Each row has a name. Each piece below is followed by the name of the row it came from, unless a question asks for something else. Each question is about the rows just above it. Places in a row count from 0.

rupes: [156 106 161  98 113]
vok: [ 90 170 151  85 158]
tib: [168 123  75 164 132]
kunof: [172 162  99 167 123]
kirif: [140  70  97 113 166]
dufo: [144 140  70 158 130]
pazuz: [ 86 173 148  92 161]
pom: [172  98  99 167 123]
vofu: [ 86 152 117 145 148]
Les: [172 113 144 103 120]
[ 86 173 148  92] is in which row? => pazuz
tags:
[148] -> J_257
[76] -> J_672
[75] -> J_40
[168] -> J_933
[98] -> J_56
[147] -> J_622
[167] -> J_782
[144] -> J_203
[99] -> J_844
Join tib by its entry at place 2: => J_40
The row with [144 140  70] is => dufo
q: [117 145] => vofu
Shared by rupes and pom: => [98]
q: [172  98  99 167 123] => pom
Which row holds [172 113 144 103]? => Les

gopam: [133 148 101 132 112 157 142 105 104]
bupuv: [149 152  89 163 151 114  97 128 142]
duba: [145 165 126 103  72 128 145 131 158]
diruk: [145 131 103 147 140 117 129 139 130]
fum: [149 144 144 159 158 116 107 131 130]
q: [126 103  72 128 145 131] => duba
Which value is in both duba and bupuv? => [128]
key -> tag
[132] -> J_35
[105] -> J_931
[147] -> J_872
[103] -> J_913
Join gopam by its entry at place 3: => J_35
The row with [149 152  89 163 151 114  97 128 142] is => bupuv
The row with [101 132 112 157] is => gopam
q: [133 148 101 132 112 157 142 105 104] => gopam

kisos: [128 129 128 130 104 125]
kiru: [126 124 124 124  71 121]
mada: [128 129 127 130 104 125]
pidib: [125 125 128 128 101 125]
zonoz: [116 123 129 129 159 132]
pomo: [128 115 128 128 101 119]
ras: [128  71 124 124 124 124]
q: [124 124 124  71] => kiru
key -> tag
[158] -> J_463
[101] -> J_688
[159] -> J_698
[102] -> J_703
Join pidib by its entry at place 4: => J_688
Which value is in both ras and pomo? => [128]
Where do [129 159] appear? => zonoz
Which value is in both pomo and ras? => [128]

fivan: [106 122 135 138 146 135 111 134 142 119]
vezef: [ 76 109 135 167 174 108  99 145 177 111]
Rin: [185 146 121  85  78 116 159 110  74 146]
zuk: [110 123 126 146 145 130 123 134 151 124]
dar: [181 146 120  88  81 117 158 110  79 145]
pala: [116 146 121  84  79 117 159 109  75 145]
Dipe: [ 78 112 134  80 172 138  99 144 175 112]
rubi: [111 121 117  79 143 133 115 132 141 119]
key -> tag
[134] -> J_293
[126] -> J_156
[117] -> J_765
[135] -> J_184
[121] -> J_313
[120] -> J_345
[146] -> J_472
[116] -> J_906
Look up the entry of dar at place 2 in the table: => J_345
The one value in rubi and vezef: => [111]
Which row holds [181 146 120  88  81 117 158 110  79 145]? => dar
q: [111 121 117  79 143 133 115 132 141 119] => rubi
The one value in Rin and fivan: => [146]
The one value in vezef and Dipe: => [99]
q: [109 135 167] => vezef

Liped: [115 127  78 122 137 128 148 110 147 123  92 108 115 129 108 107]
zugor: [138 106  76 130 109 101 136  82 121 119 128  92 103 130 126 124]
ratum: [131 119 128 124 119 117 100 131  86 120 107 101 127 100 134 146]
pugi: [ 85  91 139 137 104 132 132 114 128 119 116 103 105 125 111 108]
bofem: [101 104 124 105 112 100 110 105 121 123  86 137 107 105  99  77]
Sese: [118 153 150 106 126 142 179 121  96 125 101 121 127 104 127 125]
Ranok: [121 105 112 140 150 142 169 141 117 129 127 131 141 129 155 147]
tags:
[109] -> J_7
[114] -> J_536
[110] -> J_72
[141] -> J_192
[121] -> J_924
[113] -> J_700
[115] -> J_401
Look up the entry of Liped at place 7 in the table: => J_72
The one value in Ranok and zugor: => [121]
Where do [124 105 112] appear? => bofem

